Here is a tiny trained network, its code and every weight. The questions are about switching its units off for an input and a class, where a switched-off unit gives its printed mean instead of its output.

import numpy as np


def w(rows, s, z=0):
    codes = np.array(rows[::2]) - 128.0
    scale = np.full(codes.shape[1], s)
    scale[-1] = z or s
    return codes * scale


def f(y):
    return np.maximum(y, 0)


def log_softmax(a):
    a = a - a.max(-1, keepdims=True)
    return a - np.log(np.exp(a).sum(-1, keepdims=True))


def net(x, mask):
    res = np.array(x, float).reshape(1, 3) / 4 @ E
    y = f(res @ A[0][:, :-1].T + A[0][:, -1])
    res = res + np.where(mask, y, B[0][:, -1]) @ B[0][:, :-1]
    return log_softmax(res[-1] @ U[:, :-1].T + U[:, -1])


A, B = {}, {}
E = w([
[59,64,124,197,56],'x0',
[119,31,178,96,213],'x1',
[115,172,214,255,97],'x2',
],0.0072)
A[0] = w([
[112,23,131,144,141,168],'neuron 1',
[152,219,116,99,137,153],'neuron 2',
[129,121,140,157,140,183],'neuron 3',
[137,227,98,97,118,154],'neuron 4',
[122,186,151,219,76,220],'neuron 5',
[115,58,140,130,146,82],'neuron 6',
[118,102,144,101,175,205],'neuron 7',
[126,139,109,153,79,2],'neuron 8',
[128,124,96,34,140,241],'neuron 9',
[144,136,149,122,139,135],'neuron 10',
[153,102,150,45,250,170],'neuron 11',
[137,134,124,153,141,9],'neuron 12',
[146,158,154,146,155,72],'neuron 13',
[135,115,116,133,101,99],'neuron 14',
[150,190,184,158,199,186],'neuron 15',
[123,127,118,199,62,231],'neuron 16',
[120,153,126,177,120,170],'neuron 17',
],0.016,0.0018)
B[0] = w([
[205,149,251,125,114,199],'neuron 1',
[194,186,162,130,135,192],'neuron 2',
[143,66,147,113,111,156],'neuron 3',
[226,159,148,80,131,198],'neuron 4',
[150,159,47,250,50,255],'neuron 5',
[152,175,173,68,82,175],'neuron 6',
[192,75,111,140,210,181],'neuron 7',
[91,132,107,103,179,167],'neuron 8',
[222,120,29,162,171,214],'neuron 9',
[115,111,111,134,119,144],'neuron 10',
[90,43,9,92,186,251],'neuron 11',
[119,128,153,167,148,134],'neuron 12',
[86,116,99,155,88,155],'neuron 13',
[128,109,140,199,180,142],'neuron 14',
[54,95,61,222,109,195],'neuron 15',
[105,25,151,166,170,223],'neuron 16',
[135,131,92,158,70,181],'neuron 17',
],0.025,0.012)
U = w([
[126,49,67,110,207,211],'0',
[255,198,137,148,103,217],'1',
[116,162,149,115,164,26],'2',
[126,192,139,62,91,5],'3',
[79,145,123,86,130,48],'4',
[113,93,123,215,70,152],'5',
[163,111,221,97,137,222],'6',
[104,188,150,83,117,12],'7',
],0.0078,0.0027)

Each question gives the input, the list of numbers given to net, and the class t.
The units are the neurons (one row each of A and B). Each row of codes is followed by its name. A weight is (code - 128) times the scale printed after its matrix; where a second scale follows, it is the last column's (A, B and U).
mask holds one flag per neuron, in row order. A switched-off neuron (its flag False) gives its mean, the last column of its row in B, instead of its output. The means were averaged over made-up inputs and are rounded, as every weight is.
A unit's drop is (log p(t) with every unit on - log p(t) with that unit switched off) / (log p(t) with every unit on - log p(t) with every unit switched off).
The circuit of an input: a set's keep is (log p(t) with only the set's units on - log p(t) with every unit switched off) / (log p(t) with every unit on - log p(t) with every unit switched off). Starting from the 12 units with the biggest drops (on a tie, the unit counted first), units are removed one at a time, each time the one whose removal leaves the highest keep (on an exact tie, the one counted first), for as long as the keep stays at least 0.8.
units of the circuit, in order: the units of the circuit, biggest drop first
unit that matters most: the unit with the biggest drop
k most important neurons: the k neurons with the biggest drops, biggest first
drop of u: that unit's drop, to one decimal
input [2,8,1], class 6: unit that matters most : neuron 1
input [6,5,-3], class 6: units of the circuit, in order : neuron 5; neuron 1
input [7,8,7], class 1: 2 most important neurons : neuron 1; neuron 6
input [3,-8,-3], class 1: 2 most important neurons : neuron 11; neuron 4
input [3,4,3], class 1: 2 most important neurons : neuron 11; neuron 1
input [3,3,1], class 6: 2 most important neurons : neuron 5; neuron 9
input [-5,-8,6], class 5: 3 most important neurons : neuron 15; neuron 5; neuron 16
input [7,7,6], class 1: 3 most important neurons : neuron 1; neuron 6; neuron 11
input [3,-3,-5], class 1: 3 most important neurons : neuron 11; neuron 16; neuron 15
input [-4,2,4], class 5: 2 most important neurons : neuron 15; neuron 9
input [3,-1,-5], class 1: 2 most important neurons : neuron 11; neuron 16
input [8,5,3], class 6: 2 most important neurons : neuron 1; neuron 9
input [-6,-3,2], class 1: 2 most important neurons : neuron 4; neuron 2
input [-4,-3,5], class 5: units of the circuit, in order : neuron 15
input [2,4,-1], class 6: drop of neuron 1 : 0.4
input [7,1,-8], class 1: drop of neuron 1 : 0.3
input [7,2,-3], class 6: drop of neuron 5 : 0.3
input [7,5,0], class 6: drop of neuron 6 : 0.0
